Below are the code and all the weights of a small trained network. Each question names an input and a target symbol and asks about switching units off, where a switched-off unit gives its printed mean instead of its output.

import numpy as np


def w(rows, s, z=0):
    codes = np.array(rows[::2]) - 128.0
    scale = np.full(codes.shape[1], s)
    scale[-1] = z or s
    return codes * scale


def f(y):
    return np.maximum(y, 0)


def softmax(a):
    e = np.exp(a - a.max(-1, keepdims=True))
    return e / e.sum(-1, keepdims=True)


def log_softmax(a):
    a = a - a.max(-1, keepdims=True)
    return a - np.log(np.exp(a).sum(-1, keepdims=True))


def net(x, mask):
    ids = ['ΓΛΨαθπω'.index(c) for c in x.split()]
    T = len(ids)
    res = E[ids] + P[:T]
    u = 0
    for l in range(3):
        q, k, v = (res @ M[l].T for M in (Q, K, V))
        z = softmax(np.where(np.tri(T) > 0, q @ k.T / 2**0.5, -1e9)) @ v
        res = res + np.where(mask[u], z, O[l][:, -1]) @ O[l][:, :-1]
        u += 1
        y = f(res @ A[l][:, :-1].T + A[l][:, -1])
        res = res + np.where(mask[u : u + 4], y, B[l][:, -1]) @ B[l][:, :-1]
        u += 4
    return log_softmax(res[-1] @ U[:, :-1].T + U[:, -1])


Q, K, V, O, A, B = {}, {}, {}, {}, {}, {}
E = w([
[97,203,222,89],'Γ',
[160,137,188,71],'Λ',
[142,210,13,143],'Ψ',
[176,30,33,142],'α',
[125,12,48,120],'θ',
[157,93,190,70],'π',
[152,5,172,5],'ω',
],0.015)
P = w([
[95,47,140,126],'0',
[166,206,190,210],'1',
[150,126,114,24],'2',
[153,201,181,217],'3',
[147,121,116,5],'4',
[149,199,183,234],'5',
],0.013)
Q[0] = w([
[101,81,112,95],'L0H1',
[254,113,177,151],'L0H1',
],0.0074)
K[0] = w([
[233,170,204,62],'L0H1',
[2,89,119,101],'L0H1',
],0.0059)
V[0] = w([
[23,66,146,254],'L0H1',
[110,164,226,94],'L0H1',
],0.0031)
O[0] = w([
[76,33,34,111,2],'L0H1',
[127,142,160,3,146],'L0H1',
],0.0067,0.00096)
A[0] = w([
[39,156,51,89,1],'L0N1',
[95,193,183,148,131],'L0N2',
[131,21,183,200,179],'L0N3',
[181,2,103,38,155],'L0N4',
],0.0085,0.0036)
B[0] = w([
[173,112,22,77,140],'L0N1',
[179,9,159,109,204],'L0N2',
[97,180,252,132,187],'L0N3',
[148,124,85,255,255],'L0N4',
],0.0081)
Q[1] = w([
[103,187,182,254],'L1H1',
[128,163,147,33],'L1H1',
],0.0075)
K[1] = w([
[2,128,214,239],'L1H1',
[118,182,215,131],'L1H1',
],0.0076)
V[1] = w([
[148,164,108,142],'L1H1',
[240,254,165,181],'L1H1',
],0.0081)
O[1] = w([
[109,83,101,107,81],'L1H1',
[187,8,102,161,248],'L1H1',
],0.014,0.0016)
A[1] = w([
[128,120,67,145,135],'L1N1',
[160,107,255,129,57],'L1N2',
[36,145,144,91,2],'L1N3',
[102,139,65,213,142],'L1N4',
],0.013,0.0025)
B[1] = w([
[44,51,199,122,164],'L1N1',
[48,127,56,176,253],'L1N2',
[176,254,116,126,138],'L1N3',
[38,30,159,114,187],'L1N4',
],0.0073,0.017)
Q[2] = w([
[39,43,58,9],'L2H1',
[65,144,117,201],'L2H1',
],0.011)
K[2] = w([
[117,97,70,108],'L2H1',
[1,184,250,161],'L2H1',
],0.0098)
V[2] = w([
[95,57,254,24],'L2H1',
[85,235,124,73],'L2H1',
],0.0074)
O[2] = w([
[6,150,67,153,192],'L2H1',
[100,87,76,70,2],'L2H1',
],0.013,0.0067)
A[2] = w([
[218,200,114,165,187],'L2N1',
[99,89,51,254,120],'L2N2',
[84,37,138,188,2],'L2N3',
[51,228,177,32,126],'L2N4',
],0.0085,0.0065)
B[2] = w([
[112,159,210,5,147],'L2N1',
[219,169,120,21,252],'L2N2',
[162,217,126,174,206],'L2N3',
[146,111,159,254,154],'L2N4',
],0.0087,0.023)
U = w([
[84,176,85,91,246],'Γ',
[164,143,127,187,94],'Λ',
[162,202,59,168,9],'Ψ',
[76,254,121,60,24],'α',
[57,154,155,177,255],'θ',
[124,157,177,111,116],'π',
[89,185,198,62,98],'ω',
],0.0095,0.0052)

Each question gives the input, a string of symbols that net reads in full, and the target symbol t.
The units are the heads (2 rows each of Q, K, V and O) and the neurons (one row each of A and B). Each row of codes is followed by its name. A weight is (code - 128) times the scale printed after its matrix; where a second scale follows, it is the last column's (O, A, B and U).
mask holds one flag per unit, layer by layer, with each layer's heads first. A switched-off unit (its flag False) gives its mean, the last column of its rows in O or B, instead of its output. The means were averaged over made-up inputs and are rounded, as every weight is.
A unit's drop is (log p(t) with every unit on - log p(t) with that unit switched off) / (log p(t) with every unit on - log p(t) with every unit switched off).
The circuit of an input: a set's keep is (log p(t) with only the set's units on - log p(t) with every unit switched off) / (log p(t) with every unit on - log p(t) with every unit switched off). Starting from the 12 units with the biggest drops (on a tie, the unit counted first), units are removed one at a time, each time the one whose removal leaves the highest keep (on an exact tie, the one counted first), for as long as the keep stays at least 0.8.
units of the circuit, in order: the units of the circuit, biggest drop first
k most important neurons: the k neurons with the biggest drops, biggest first
top k neurons in layer l: the k neurons of layer l with the biggest drops, biggest first
input ω Λ Γ Λ, target ω: 4 most important neurons	(L0N4; L0N3; L2N1; L1N4)
input θ Ψ Γ Γ Ψ Ψ, target θ: 2 most important neurons	(L0N3; L0N2)
input α Ψ Ψ Γ θ, target α: top 3 neurons in layer 1	(L1N4; L1N1; L1N2)
input α α Γ θ Λ Ψ, target α: top 2 neurons in layer 2	(L2N2; L2N4)
input Ψ θ θ Γ Ψ Γ, target Ψ: units of the circuit, in order	(L1N2; L1H1; L2N2; L2N3)
input Γ Γ Γ θ θ α, target Γ: top neuron in layer 2	(L2N4)
input θ ω Ψ Λ, target θ: 3 most important neurons	(L2N2; L0N4; L2N4)
input α Γ Λ α, target α: 3 most important neurons	(L0N4; L0N2; L1N4)
input Γ Γ Γ Ψ Γ θ, target Γ: 2 most important neurons	(L0N4; L0N3)
input θ α ω α, target θ: units of the circuit, in order	(L1H1; L0H1; L2N4; L2N2)
input Ψ α θ π, target Ψ: 2 most important neurons	(L1N2; L1N1)
input α α π π Γ α, target α: 2 most important neurons	(L0N4; L1N4)
input θ Γ ω ω, target θ: units of the circuit, in order	(L1H1; L2N2)
input Γ Γ θ Λ, target Γ: units of the circuit, in order	(L2H1; L1H1; L0N4; L1N2)
input θ Ψ Ψ α, target θ: 2 most important neurons	(L0N3; L2N4)
input ω Λ Ψ θ, target ω: 4 most important neurons	(L0N4; L2N1; L0N3; L1N1)
input ω θ π Ψ, target ω: 4 most important neurons	(L0N4; L2N1; L1N2; L0N3)
input θ Γ ω π, target θ: units of the circuit, in order	(L1H1; L0H1; L0N3; L2N2)
input ω θ Ψ θ, target ω: 4 most important neurons	(L0N4; L0N3; L2N1; L1N1)
input Γ Γ Ψ ω Ψ Ψ, target Γ: units of the circuit, in order	(L2H1; L1H1; L0N4)
input Λ Ψ Γ Γ α Ψ, target Λ: units of the circuit, in order	(L1H1)
input Γ Γ Γ α ω, target Λ: 2 most important neurons	(L1N2; L0N4)
input θ α Ψ Γ π θ, target θ: top neuron in layer 1	(L1N2)
input α Ψ Ψ Γ π ω, target α: 3 most important neurons	(L0N4; L1N2; L1N4)
input Ψ Γ θ α ω ω, target Ψ: 3 most important neurons	(L1N2; L1N1; L1N4)
input π Λ Λ Ψ, target π: top 2 neurons in layer 1	(L1N2; L1N4)
input θ ω Ψ Ψ, target θ: top 2 neurons in layer 2	(L2N2; L2N4)
